Each row is followed by its group and then its class within the group.
[  4   3 -11   5  -5   5  11  15 -34 -16   1  -4 -31  28 -24  -8  -4  19
   6  -9  -7   1 -33  -7  -7   6 -62   2 -21   4 -11 -11   3  -9  27  15
   9 -11  -5  -2  16  -4 -18 -23   4 -12  -7]
U Sj
[ 13  11  -9   4 -10  -8  21  29 -35 -26  16 -22   1  29 -22  -2 -10  16
  17  10 -17 -24 -50  25  15  -8 -65  23 -11   4  -9  16 -10 -10  30  25
  -2 -27   2   2   9 -38 -25 -23  13 -12   6]
U Sj
[  0  12 -19  16 -26   2  25  26  -8 -20  10  22  -9  21 -13  -7  -6  16
   3  -6 -24 -16 -36  -2  -5  -3 -54  20 -16  -2  -8   4   2 -16  29  17
   4 -42 -11  -1  18  26  -6 -24  13  -4  -6]
U Sj
[ -3  10 -45   7   1  13  27  24 -32   0 -15  -9   1   0 -34 -13  -6  18
  -3 -38 -10 -18 -60  13  21   7 -62   7 -43   5 -10 -38 -34  -8  33  26
  -6 -36  11  14  11 -15 -10 -10   6 -16 -25]
U Sj
[-74   2  -7   5   3 -14  19 -15 -10  23 -25  40  -6  23   1 -17   8  15
 -16 -12  -4   5  -3 -47 -17  39  -4 -19 -22  16  19   0 -14  19   6  -5
  23  18   5   5  14  42  17 -21 -28   3 -23]
K pg
[  4  17 -26   6  -5   4  16  17 -13   8 -25 -32   4  -1 -50  -7  -9  34
 -11 -18  -5 -11 -37  -2  -2  25 -62  -3  -8   2 -13 -11 -15  -7  22  38
  14 -25   9   3   9  10   2 -12  10 -21  -6]
U Sj
[ 13   3 -49  -1  -5   7   3  32  -9  17 -12 -25  -1 -14 -15   8 -12  -3
   4  -8   7 -14 -35  23  16  -5 -48   1 -18   5  -6   4 -27 -13  17  33
 -17 -19  22  -3   0 -39  -6  -2  11  -9 -13]
U mf
[ -2  18 -20  13 -16  -1  21  21 -29 -17  -3 -11  -6  -5 -17 -24  32  23
  -2 -13  -9 -16 -22   0   3  21 -41   2 -21 -15 -10   1 -21  -3  15  29
   0 -35   6  14  16  10 -10 -14  -3  -6  -4]
U Sj
[-51   5  -5 -10  -3  13   3 -10  -9  47 -21  18   2  17  -7  -7   3   3
 -19   2   0  14  -5 -45  -8  37  -4 -21  -9  14   9   2  -2  -3  -8 -10
  24  15  13   6   4  -2  13 -17 -32  18 -14]
K pg
[ 17   3  11   6   5  -4  19  12 -21  -9  -3  19  -2  21  -6   1  11  29
  10 -16 -22   3  -8 -34 -18  23 -59 -13 -10  -1  -1   8  11 -14  21   3
  11 -18 -14   8  11  56  -3 -16  11 -11  -3]
U gf
[-25 -26 -13  -9  24  -7   9 -16 -24  41 -15  -6   3  -4  -4  12   0  18
  -9 -14   1  -5  -8 -41 -23  31 -13 -22  25  17   4 -24  -5  -8  10  -9
  23  11   3  15   2  27   8 -17 -26  10 -18]
K gl
[-31  -8  12 -14  10  -8   8 -35  -7  22   8  27   1  12  -5  -9   2   2
   0 -13   2   5   4 -49 -27  15   1 -31   5  12   4 -19   9   0   9 -32
  13   2 -12  -2  -1  46   3 -31 -39  22 -15]
K pg
[  0   7 -26  11 -12  10   9  19 -40 -10 -14 -14 -12   1 -23 -11 -18  20
  -9 -24 -12  -8 -42  22  18  10 -34   6  -4  -5  -2 -12 -27 -11  21  28
  21 -28  11  17  20 -24  -8   1   0 -18 -14]
U Sj
[ 11   9 -16   9  -8  15  15  20 -28  10 -24 -32   6  10 -29  -6 -11  12
 -11  -5  -7  -5 -42  -5  16  16 -54   8 -12  -1 -10 -17 -20  -6  21  29
  -4 -17  11   3   6 -21 -13 -14  19  -9 -12]
U Sj
[-11  -5  22   9  22  -9   6 -16 -23   7 -16  29 -18   3   2  -3   6  25
 -17   6 -13  15  17 -28 -41  35 -23 -36  -4  -4  -8  17   8   3  19   7
  28  18  -2  11  12  31   8 -25 -19   2  -8]
K Jr
[-24   3   1 -15   2   8  -3 -19 -39  60 -23  -9  -1   5  -5 -12  -7  11
 -22   2   4  15 -11 -34 -23  47  -9 -48  15   9   3 -21 -13  13   1 -14
  56  13  -1  17   0   5   1 -12 -41  16 -23]
K pg
[ -8   3 -15  16   3  -6  18  25 -26  -3  -5  -2 -10  25 -17   5  -3  14
   6  -5  -4  -2 -34  -5  15  14 -49  10 -30   3  -4   4 -12  -5  27  26
   7  11   3  -5  14 -23  16 -32  19 -16  15]
U mf
[  2   9 -16  -2  11   3   9  -4 -24  34 -22 -16   7  -8 -24  -7  -4   4
 -34 -13  -7   9 -32 -25  14  37 -57 -10  -7  11 -26 -28 -13   1  14  13
  35   6  -5  11   4  21   5 -14  10   7 -12]
U gf
[ 26  18 -49  -7  14  14 -32  16  -1  73 -33 -69  22 -58 -27  23   6  -1
 -35 -19   6  -3 -14  12  21  42 -29   8  11 -27 -19 -10 -26   3 -21  43
 -14  22  46  16  -8 -38  27  10  19   4  -4]
U gf
[-38 -12   8   3  19 -12   2  -8 -13  -1  -2  32  -9   1  23 -11   3  20
  -6 -12  -3   6  13 -33 -27  27  11 -40  -9  13  19   4  -2  -3  12  -1
  37  19  -5   9   2  18   9 -16 -34  -8 -15]
K Jr
[ -9  10 -19  -4 -12   7  22  12 -22  -6 -15  11 -12  23 -21  -6  -3  23
 -12 -12 -14   0 -33  -6   9  14 -50   0 -33   8  -2  12 -13  -2  29  21
   7  -5   3  -2  17  -8 -15 -27   4  -9 -12]
U mf
[ 17  10 -48   1 -11   1   6  38 -16   0   4 -14   3   1 -29   2   3  17
  10  -7 -11 -25 -43  13  19   3 -65  11 -12  -9 -13  -3 -13  -3  22  28
   5 -54  -4  11   8 -10 -21 -10  -9 -10  -3]
U Sj
[-18  43 -29  22 -19   0  11  25 -16  -3 -11   3  -4   7 -26 -21  -2  14
   3   3 -18  -5 -45   8  23   8 -50  17 -22  -4  -9  46 -21  -1  12  42
   1 -53  -5  -1  11   1  -1   3  -7 -15 -10]
U Sj
[-34 -18   5  -1  27  -7  16 -15 -25  24   6  26   1  -3  -1 -13   1  11
   9  -5   3 -10 -20 -37 -15  30 -16 -24 -10  13   2 -15 -10 -10  11 -24
  11   1  -1  19   3  33   2 -24 -24  -1 -16]
K pg
[-51 -11  10   0   7  -9  -9  -3 -32  28 -14  11  -5  21 -10   4  -2   8
  -7  -7  -2  22 -12 -44 -12  34  -7 -37   3  21   5   7 -12   6   1 -14
  40  24   8   7  -1  -4  -1 -29  14   5 -10]
K pg
[-21  22   9  14 -14   3  16  22 -28  -8   3  -2  -9  21 -18 -20  -8  11
   3  -5   4   0 -42  -3   9  24 -24  10 -16   7   1 -13  -9 -13  19  13
  13 -22  -3  11  14  55  -3  -7   4  -4  -9]
U Sj
